Below are the code and all the weights of a small trained network. Each question names an input and a class and asks about switching units off, where a switched-off unit gives its printed mean instead of its output.

import numpy as np


def w(rows, s, z=0):
    codes = np.array(rows[::2]) - 128.0
    scale = np.full(codes.shape[1], s)
    scale[-1] = z or s
    return codes * scale


def f(y):
    return np.maximum(y, 0)


def log_softmax(a):
    a = a - a.max(-1, keepdims=True)
    return a - np.log(np.exp(a).sum(-1, keepdims=True))


def net(x, mask):
    res = np.array(x, float).reshape(1, 3) / 4 @ E
    y = f(res @ A[0][:, :-1].T + A[0][:, -1])
    res = res + np.where(mask, y, B[0][:, -1]) @ B[0][:, :-1]
    return log_softmax(res[-1] @ U[:, :-1].T + U[:, -1])


A, B = {}, {}
E = w([
[121,224,239,93,167],'x0',
[158,216,105,251,254],'x1',
[5,101,136,163,175],'x2',
],0.012)
A[0] = w([
[112,109,121,65,47,60],'neuron 1',
[135,67,65,154,115,50],'neuron 2',
[250,170,96,96,123,164],'neuron 3',
[148,101,57,162,116,8],'neuron 4',
[158,52,45,177,127,36],'neuron 5',
[164,116,105,164,76,81],'neuron 6',
[106,151,166,85,114,75],'neuron 7',
[154,147,216,110,172,10],'neuron 8',
[210,143,122,94,109,192],'neuron 9',
[164,170,117,155,202,41],'neuron 10',
[36,104,117,139,169,128],'neuron 11',
[88,163,113,179,163,134],'neuron 12',
[138,50,40,123,143,51],'neuron 13',
[248,142,116,108,127,131],'neuron 14',
[149,138,95,148,189,65],'neuron 15',
[20,126,122,122,170,218],'neuron 16',
[107,63,172,79,64,107],'neuron 17',
[164,161,87,186,167,59],'neuron 18',
[132,172,216,85,172,3],'neuron 19',
[166,134,99,154,199,89],'neuron 20',
[196,171,108,165,194,125],'neuron 21',
],0.014,0.0022)
B[0] = w([
[125,60,154,80,179,239],'neuron 1',
[158,186,159,132,172,196],'neuron 2',
[67,106,69,229,56,204],'neuron 3',
[188,218,184,114,164,182],'neuron 4',
[224,188,164,159,143,214],'neuron 5',
[152,136,150,146,131,168],'neuron 6',
[185,145,194,104,188,178],'neuron 7',
[182,253,148,116,153,188],'neuron 8',
[90,97,75,189,67,187],'neuron 9',
[110,116,159,82,134,207],'neuron 10',
[66,146,78,209,56,207],'neuron 11',
[105,82,167,113,115,202],'neuron 12',
[174,168,173,150,180,208],'neuron 13',
[86,110,30,224,53,195],'neuron 14',
[82,111,135,62,137,184],'neuron 15',
[61,119,2,250,17,220],'neuron 16',
[111,58,189,89,141,251],'neuron 17',
[127,36,185,59,200,204],'neuron 18',
[183,231,157,140,165,206],'neuron 19',
[108,91,143,67,120,194],'neuron 20',
[91,100,115,35,95,216],'neuron 21',
],0.0095,0.018)
U = w([
[73,97,52,248,76,254],'0',
[108,31,130,65,159,116],'1',
[196,233,127,167,175,33],'2',
],0.017,0.0021)

Each question gives the input, the list of numbers given to net, and the class t.
The units are the neurons (one row each of A and B). Each row of codes is followed by its name. A weight is (code - 128) times the scale printed after its matrix; where a second scale follows, it is the last column's (A, B and U).
mask holds one flag per neuron, in row order. A switched-off neuron (its flag False) gives its mean, the last column of its row in B, instead of its output. The means were averaged over made-up inputs and are rounded, as every weight is.
A unit's drop is (log p(t) with every unit on - log p(t) with that unit switched off) / (log p(t) with every unit on - log p(t) with every unit switched off).
The circuit of an input: a set's keep is (log p(t) with only the set's units on - log p(t) with every unit switched off) / (log p(t) with every unit on - log p(t) with every unit switched off). Starting from the 12 units with the biggest drops (on a tie, the unit counted first), units are removed one at a time, each time the one whose removal leaves the highest keep (on an exact tie, the one counted first), for as long as the keep stays at least 0.8.
circuit, biggest first: the units of the circuit, biggest drop first
most important unit: the unit with the biggest drop
top k neurons: the k neurons with the biggest drops, biggest first
drop of u: that unit's drop, to one decimal
input [8,-7,7], class 2: circuit, biggest first -> [neuron 19]
input [-1,5,4], class 1: top 2 neurons -> [neuron 18; neuron 3]
input [0,1,0], class 1: top 2 neurons -> [neuron 16; neuron 11]
input [8,-7,8], class 0: top 2 neurons -> [neuron 16; neuron 11]
input [8,4,-8], class 0: top 2 neurons -> [neuron 3; neuron 14]
input [-1,-3,3], class 0: top 2 neurons -> [neuron 18; neuron 21]
input [-1,-7,-7], class 0: top 4 neurons -> [neuron 14; neuron 3; neuron 9; neuron 18]
input [-7,-6,-8], class 0: top 3 neurons -> [neuron 3; neuron 14; neuron 9]
input [3,-1,2], class 2: top 3 neurons -> [neuron 3; neuron 14; neuron 9]
input [0,8,7], class 1: drop of neuron 14 -> 0.3
input [-6,7,2], class 1: drop of neuron 18 -> 0.3
input [-3,7,6], class 1: drop of neuron 14 -> 0.2
input [8,-5,3], class 2: drop of neuron 15 -> 0.0
input [-5,-4,-2], class 2: most important unit -> neuron 5
